Here is a tiny trained network, its code and every weight. The questions are about switching its units off for an input and a class, where a switched-off unit gives its printed mean instead of its output.

import numpy as np


def w(rows, s, z=0):
    codes = np.array(rows[::2]) - 128.0
    scale = np.full(codes.shape[1], s)
    scale[-1] = z or s
    return codes * scale


def norm(h):
    return h / np.sqrt((h * h).mean(-1, keepdims=True) + 1e-5)


def f(y):
    return np.maximum(y, 0)


def log_softmax(a):
    a = a - a.max(-1, keepdims=True)
    return a - np.log(np.exp(a).sum(-1, keepdims=True))


def net(x, mask):
    res = np.array(x, float).reshape(1, 7) / 4 @ E
    u = 0
    for l in range(4):
        y = f(norm(res) @ A[l][:, :-1].T + A[l][:, -1])
        res = res + np.where(mask[u : u + 3], y, B[l][:, -1]) @ B[l][:, :-1]
        u += 3
    return log_softmax(norm(res)[-1] @ U[:, :-1].T + U[:, -1])


A, B = {}, {}
E = w([
[37,167,153,160,203,176,67,19,56,192],'x0',
[55,182,155,135,164,211,128,141,136,48],'x1',
[42,84,197,179,125,51,74,191,165,206],'x2',
[68,43,25,73,177,103,141,127,9,103],'x3',
[150,4,99,76,57,143,68,89,195,144],'x4',
[82,207,107,26,99,58,106,52,170,133],'x5',
[125,167,232,141,66,203,86,179,114,17],'x6',
],0.0034)
A[0] = w([
[158,117,160,64,6,10,127,175,200,105,126],'0.n0',
[110,21,162,162,78,175,52,95,133,211,1],'0.n1',
[83,120,205,171,101,151,116,255,87,28,66],'0.n2',
],0.0079,0.0019)
B[0] = w([
[10,81,28,186,121,83,52,136,232,235,255],'0.n0',
[205,136,194,238,183,182,167,193,57,74,200],'0.n1',
[149,129,143,2,31,163,124,56,45,14,233],'0.n2',
],0.0033,0.0075)
A[1] = w([
[199,105,133,92,77,142,85,24,137,184,106],'1.n0',
[113,127,217,110,72,198,106,127,214,123,2],'1.n1',
[2,194,142,45,143,110,74,12,147,201,141],'1.n2',
],0.0081,0.00085)
B[1] = w([
[26,177,209,123,127,75,66,122,86,41,179],'1.n0',
[76,177,3,124,143,92,58,69,157,144,190],'1.n1',
[68,162,77,111,175,29,22,8,197,105,254],'1.n2',
],0.0038,0.0079)
A[2] = w([
[94,44,93,36,202,65,171,72,2,210,104],'2.n0',
[123,40,103,62,29,120,75,102,139,144,2],'2.n1',
[171,212,155,60,161,196,180,87,49,7,116],'2.n2',
],0.0084,0.00084)
B[2] = w([
[94,196,127,97,27,106,11,103,241,9,219],'2.n0',
[65,195,36,111,126,114,144,78,170,74,222],'2.n1',
[182,135,211,174,158,238,198,217,2,127,254],'2.n2',
],0.0042,0.0082)
A[3] = w([
[136,21,136,130,52,127,77,179,148,87,2],'3.n0',
[174,55,175,186,158,90,133,182,174,249,53],'3.n1',
[182,111,179,134,142,184,117,39,84,167,72],'3.n2',
],0.012,0.00058)
B[3] = w([
[128,188,159,99,209,72,111,64,122,169,253],'3.n0',
[182,2,103,124,101,139,183,131,176,234,203],'3.n1',
[80,180,134,122,120,117,144,213,94,27,222],'3.n2',
],0.0068,0.005)
U = w([
[47,164,79,92,135,61,46,58,185,117,245],'0',
[149,148,189,132,146,222,174,200,14,70,119],'1',
[177,16,117,155,129,131,176,165,172,255,1],'2',
],0.0057,0.00089)

Each question gives the input, the list of numbers given to net, and the class t.
The units are the neurons (one row each of A and B). Each row of codes is followed by its name. A weight is (code - 128) times the scale printed after its matrix; where a second scale follows, it is the last column's (A, B and U).
mask holds one flag per neuron, layer by layer. A switched-off neuron (its flag False) gives its mean, the last column of its row in B, instead of its output. The means were averaged over made-up inputs and are rounded, as every weight is.
A unit's drop is (log p(t) with every unit on - log p(t) with that unit switched off) / (log p(t) with every unit on - log p(t) with every unit switched off).
The circuit of an input: a set's keep is (log p(t) with only the set's units on - log p(t) with every unit switched off) / (log p(t) with every unit on - log p(t) with every unit switched off). Starting from all 12 units, units are removed one at a time, each time the one whose removal leaves the highest keep (on an exact tie, the one counted first), for as long as the keep stays at least 0.8.
units of the circuit, in order: the units of the circuit, biggest drop first
top k neurons: the k neurons with the biggest drops, biggest first
k most important neurons of layer l: the k neurons of layer l with the biggest drops, biggest first
drop of u: that unit's drop, to one decimal
input [4,6,0,-6,-3,-4,-1], class 1: top 2 neurons => 0.n0, 2.n2
input [-2,-6,-1,-2,8,-4,1], class 2: top 2 neurons => 0.n2, 0.n1
input [8,1,7,-2,3,2,3], class 1: units of the circuit, in order => 0.n1, 0.n0
input [-1,-8,2,3,5,-6,3], class 2: top 2 neurons => 0.n1, 3.n1
input [-5,5,-6,-5,-4,-8,-8], class 2: units of the circuit, in order => 0.n2, 2.n0
input [-5,2,4,-7,-4,-1,-4], class 2: top 2 neurons => 2.n0, 3.n1
input [3,7,-2,-4,6,-1,2], class 1: top 2 neurons => 0.n0, 1.n2
input [-4,-7,0,-6,0,-5,-3], class 2: units of the circuit, in order => 3.n1
input [3,6,-1,-3,7,-3,-1], class 1: 2 most important neurons of layer 0 => 0.n1, 0.n0
input [0,-8,2,-7,8,5,-4], class 2: units of the circuit, in order => 2.n0, 3.n1
input [6,-7,-3,-1,3,-1,-1], class 1: top 2 neurons => 0.n1, 0.n0
input [-1,-1,-8,-6,7,-8,-7], class 1: top 2 neurons => 0.n0, 1.n0
input [6,-5,6,-2,-6,-7,-1], class 2: top 2 neurons => 3.n1, 2.n2
input [5,0,2,-6,4,0,-3], class 2: top 3 neurons => 0.n2, 0.n1, 3.n1
input [-8,-8,2,-4,-4,-1,-7], class 2: units of the circuit, in order => 3.n1
input [-6,5,-4,-6,-5,-2,-7], class 2: top 2 neurons => 0.n2, 2.n0
input [4,-3,4,-3,3,-7,0], class 2: top 3 neurons => 3.n1, 2.n2, 0.n2
input [-2,0,-6,3,-1,3,0], class 1: top 2 neurons => 0.n0, 2.n2
input [2,-1,2,4,4,-6,0], class 1: top 3 neurons => 0.n1, 0.n0, 3.n2
input [-3,4,-3,3,1,1,3], class 1: top neuron => 2.n2
input [1,-3,4,-5,6,3,3], class 2: drop of 0.n0 => 0.3
input [8,-3,-5,-4,-6,-1,3], class 1: drop of 0.n0 => 2.2
